Questions about the grid below. Indices start at 1.
1) Read off the entry at row 2, column 2.
2) Read off the entry at row 3, column 1.
3) Read off the entry just right of the largest entry.
4) Read off the entry at row 1, column 3.
5) Read off the entry just right of the smallest entry.
6) Read off the entry directly below 129.
7) Read off the entry just left of the smallest entry.
8) Read off the entry directly above the smallest entry.
[[128 128 127 128 128 128 126 128]
 [112 158 135 125 141 135 154 141]
 [104 155 106 123 149 136 103 156]
 [151 110 149 136 115 125 151 110]
 [132 125 129 130 127 128 126 127]
 [128 135 133 127 133 130 140 131]
 [128 127 128 127 127 127 127 127]]
1) 158
2) 104
3) 135
4) 127
5) 156
6) 133
7) 136
8) 154

Read these off the row that follows.
1) The entry just left of the centre entry?
2) The entry just right of 126?
[104 112 109 150 129 137 134 123 142 126 150 127 133]
1) 137
2) 150

[[127 134 122 133 138 132 139 112 124 123 126 102 129 132 138 131]
 [127 139 126 131 118 120 131 125 118 133 128 131 135 116 123 133]
 [124 132 142 135 118 124 122 105 108 127 130 106 145 123 128 124]
 [122 131 128 125 137 121 134 118 126 119 131 105 120 127 110 140]
 [130 119 130 122 122 144 138 130 118 154 130 120 134 155 128 125]
 [110 126 140 145 127 136 120 137 145 126 119 129 119 118 143 125]
 [129 128 139 126 121 134 133 147 113 129 144 121 118 121 134 134]
 [113 124 115 127 111 113 137 126 143 132 127 116 139 114 130 136]]
The last entry, reading row by row: 136
Report the entry just right of the smallest entry.
A: 129
The 3rd entry, reading row by row -> 122
Report the 3rd entry on the main diagonal.
A: 142
Report the first entry on the main diagonal.
A: 127
Report the largest entry.
A: 155
Report the entry in the top-right corner.
A: 131
The 4th-last entry, reading row by row -> 139
The largest entry in the last row: 143
Report the entry in the bottom-left corner.
A: 113
The 2nd entry on the diagonal from the top-right corner -> 123
Report the largest entry in the last column.
A: 140
Report the 2nd entry on the main diagonal.
A: 139
The bottom entry of the column that holds the smallest entry is 116
Report the entry just left of the smallest entry.
A: 126
Report the entry just left of 147.
A: 133
The entry directly above the largest entry: 127
Report the smallest entry in the first row.
A: 102
Report the second largest entry.
A: 154
The entry just left of the largest entry -> 134
Report the smallest entry in the last row.
A: 111
Report the largest entry in the first column.
A: 130
Report the 3rd largest entry.
A: 147
The second-last entry, reading row by row: 130
The smallest entry in the first column is 110
The entry just right of 106 is 145
The entry just right of the largest entry: 128
Report the entry directly below 102.
A: 131

Questions about the table below. Counting starts at 1.
1) Give the entry directly above the largest entry.
2) Give the entry directly below the smallest entry.
3) Give the bottom-left entry.
4) Give the entry at row 2, column 1.
5) Give the top-right entry.
6) Give the bottom-right entry.
7) Give the entry in row 3 and column 1.
[[125 112 120 141 120 120 131 146]
 [122 126 126 136 121 124 131 136]
 [135 124 128 126 134 131 129 127]
 [135 148 139 117 139 139 128 112]
 [123 132 130 131 124 127 129 131]
 [114 140 132 136 116 124 130 134]
 [131 138 134 122 134 134 128 120]
 [157 111 125 118 153 139 128 121]
 [131 137 133 123 133 133 128 121]]
1) 131
2) 137
3) 131
4) 122
5) 146
6) 121
7) 135

[122 131  99 130]
Find the 2nd entry from the right.
Answer: 99
The last entry -> 130
The fourth entry from the end is 122
